Below is a small trained network, with its code and all its weights. Each question gives an input and a target symbol and asks what happens when units are switched off, that is, made to give their printed mean instead of their output.

import numpy as np


def w(rows, s, z=0):
    codes = np.array(rows[::2]) - 128.0
    scale = np.full(codes.shape[1], s)
    scale[-1] = z or s
    return codes * scale


def f(y):
    return np.maximum(y, 0)


def softmax(a):
    e = np.exp(a - a.max(-1, keepdims=True))
    return e / e.sum(-1, keepdims=True)


def log_softmax(a):
    a = a - a.max(-1, keepdims=True)
    return a - np.log(np.exp(a).sum(-1, keepdims=True))


def net(x, mask):
    ids = ['ΔΛαβξσω'.index(c) for c in x.split()]
    T = len(ids)
    res = E[ids] + P[:T]
    u = 0
    for l in range(2):
        r = res
        for j in range(2):
            rows = slice(3 * j, 3 * j + 3)
            q, k, v = (r @ M[l][rows].T for M in (Q, K, V))
            z = softmax(np.where(np.tri(T) > 0, q @ k.T / 3**0.5, -1e9)) @ v
            o = O[l][rows]
            res = res + np.where(mask[u + j], z, o[:, -1]) @ o[:, :-1]
        u += 2
        y = f(res @ A[l][:, :-1].T + A[l][:, -1])
        res = res + np.where(mask[u : u + 8], y, B[l][:, -1]) @ B[l][:, :-1]
        u += 8
    return log_softmax(res[-1] @ U[:, :-1].T + U[:, -1])


Q, K, V, O, A, B = {}, {}, {}, {}, {}, {}
E = w([
[188,158,67],'Δ',
[98,146,136],'Λ',
[25,112,188],'α',
[233,195,133],'β',
[76,56,194],'ξ',
[51,140,25],'σ',
[159,148,248],'ω',
],0.014)
P = w([
[214,57,99],'0',
[1,160,219],'1',
[109,220,128],'2',
[246,40,132],'3',
[92,136,216],'4',
[90,207,136],'5',
[251,37,134],'6',
[118,137,220],'7',
[77,201,140],'8',
[254,32,137],'9',
[123,142,214],'10',
[67,174,86],'11',
[251,33,138],'12',
[128,144,213],'13',
],0.0084)
Q[0] = w([
[2,222,108],'L0H0',
[88,222,81],'L0H0',
[114,77,174],'L0H0',
[26,144,5],'L0H1',
[85,195,192],'L0H1',
[245,126,111],'L0H1',
],0.0089)
K[0] = w([
[98,116,138],'L0H0',
[105,179,123],'L0H0',
[130,62,81],'L0H0',
[98,99,249],'L0H1',
[140,161,116],'L0H1',
[137,129,135],'L0H1',
],0.015)
V[0] = w([
[40,132,183],'L0H0',
[135,82,80],'L0H0',
[68,168,200],'L0H0',
[136,1,197],'L0H1',
[159,198,24],'L0H1',
[159,12,75],'L0H1',
],0.0064)
O[0] = w([
[129,136,66,170],'L0H0',
[133,134,180,2],'L0H0',
[23,168,98,255],'L0H0',
[243,129,63,38],'L0H1',
[102,154,4,193],'L0H1',
[61,112,194,27],'L0H1',
],0.0033,0.0008)
A[0] = w([
[189,116,88,2],'L0N0',
[106,174,254,144],'L0N1',
[203,168,57,82],'L0N2',
[90,225,180,43],'L0N3',
[63,133,95,180],'L0N4',
[147,63,207,133],'L0N5',
[131,175,111,55],'L0N6',
[143,41,104,26],'L0N7',
],0.013,0.0033)
B[0] = w([
[172,103,204,157],'L0N0',
[175,187,108,255],'L0N1',
[105,125,203,200],'L0N2',
[155,16,91,200],'L0N3',
[167,122,179,181],'L0N4',
[34,135,142,203],'L0N5',
[138,2,145,146],'L0N6',
[153,48,95,150],'L0N7',
],0.009,0.0082)
Q[1] = w([
[2,198,201],'L1H0',
[180,14,134],'L1H0',
[220,185,118],'L1H0',
[72,241,190],'L1H1',
[121,110,88],'L1H1',
[141,133,176],'L1H1',
],0.0079)
K[1] = w([
[80,156,182],'L1H0',
[215,2,73],'L1H0',
[151,174,181],'L1H0',
[232,192,195],'L1H1',
[182,33,182],'L1H1',
[78,70,101],'L1H1',
],0.0091)
V[1] = w([
[213,25,95],'L1H0',
[136,112,119],'L1H0',
[66,117,80],'L1H0',
[159,254,212],'L1H1',
[159,205,137],'L1H1',
[146,107,114],'L1H1',
],0.0079)
O[1] = w([
[162,31,14,231],'L1H0',
[117,234,171,133],'L1H0',
[14,143,107,2],'L1H0',
[26,244,77,177],'L1H1',
[196,131,169,97],'L1H1',
[1,228,176,132],'L1H1',
],0.0049,0.0033)
A[1] = w([
[91,217,172,2],'L1N0',
[175,81,150,20],'L1N1',
[107,67,92,214],'L1N2',
[119,102,249,151],'L1N3',
[96,83,137,26],'L1N4',
[87,94,195,100],'L1N5',
[228,137,131,88],'L1N6',
[68,191,170,200],'L1N7',
],0.014,0.0061)
B[1] = w([
[228,71,20,175],'L1N0',
[131,255,89,189],'L1N1',
[207,68,189,216],'L1N2',
[87,209,135,255],'L1N3',
[39,125,53,141],'L1N4',
[56,43,88,176],'L1N5',
[29,140,37,232],'L1N6',
[187,157,157,225],'L1N7',
],0.0075,0.0084)
U = w([
[21,185,153,39],'Δ',
[212,168,254,153],'Λ',
[61,123,228,253],'α',
[236,23,105,45],'β',
[113,117,26,182],'ξ',
[66,41,74,97],'σ',
[179,51,209,141],'ω',
],0.0082,0.0054)

Each question gives the input, a string of symbols that net reads in full, and the target symbol t.
The units are the heads (3 rows each of Q, K, V and O) and the neurons (one row each of A and B). Each row of codes is followed by its name. A weight is (code - 128) times the scale printed after its matrix; where a second scale follows, it is the last column's (O, A, B and U).
mask holds one flag per unit, layer by layer, with each layer's heads first. A switched-off unit (its flag False) gives its mean, the last column of its rows in O or B, instead of its output. The means were averaged over made-up inputs and are rounded, as every weight is.
A unit's drop is (log p(t) with every unit on - log p(t) with that unit switched off) / (log p(t) with every unit on - log p(t) with every unit switched off).
The circuit of an input: a set's keep is (log p(t) with only the set's units on - log p(t) with every unit switched off) / (log p(t) with every unit on - log p(t) with every unit switched off). Starting from the 12 units with the biggest drops (on a tie, the unit counted first), units are removed one at a time, each time the one whose removal leaves the highest keep (on an exact tie, the one counted first), for as long as the keep stays at least 0.8.
circuit, biggest first: the units of the circuit, biggest drop first
k most important neurons: the k neurons with the biggest drops, biggest first
top k neurons in layer l: the k neurons of layer l with the biggest drops, biggest first
which heads matter: for each layer, one digit per head in row order, 1 if its drop is at least 0.15 and else 0, layers parted by /
drop when u is switched off: that unit's drop, to one decimal
input Δ ω σ σ Δ α σ ξ Λ, target β: 3 most important neurons	(L0N3, L0N5, L1N3)
input ω α Λ β ξ, target ξ: 3 most important neurons	(L1N0, L1N5, L0N5)
input σ β Δ ξ β σ Δ, target ξ: which heads matter	00 / 10
input ω α Δ, target α: which heads matter	00 / 00
input β Δ Δ Δ α Δ ω σ ω σ, target β: circuit, biggest first	(L1N2, L1H0)
input Δ Δ Δ Δ ξ β β, target Δ: which heads matter	00 / 00
input σ α ω ξ α Δ, target α: top 4 neurons in layer 0	(L0N2, L0N3, L0N1, L0N6)
input ω ω σ Λ Λ Δ ω α α, target Λ: which heads matter	01 / 00
input Δ ω σ ω Λ α, target Λ: circuit, biggest first	(L0N1, L1N6)
input ω Δ Δ Δ, target ξ: circuit, biggest first	(L1N6)
input ω Δ Λ β Δ σ Δ β σ ξ, target σ: top 3 neurons in layer 1	(L1N5, L1N4, L1N7)
input β Δ Δ ω σ ω, target ξ: 4 most important neurons	(L0N1, L0N3, L0N2, L1N6)
input Δ β Δ ω ξ ξ Δ σ, target Λ: 2 most important neurons	(L0N3, L1N6)
input σ α Δ σ α Δ β σ Λ, target β: top 4 neurons in layer 0	(L0N3, L0N5, L0N2, L0N6)
input Δ Δ α β σ Δ ξ ξ, target ξ: top 4 neurons in layer 0	(L0N5, L0N3, L0N0, L0N2)
input Λ Δ ξ σ β Δ α σ σ σ β ξ Δ β, target ξ: drop when L0H1 is switched off	0.1
input Δ β β σ, target β: drop when L1N3 is switched off	0.1
input β σ Δ Δ β σ σ α σ Δ α Δ Δ β, target ξ: drop when L0N5 is switched off	0.2
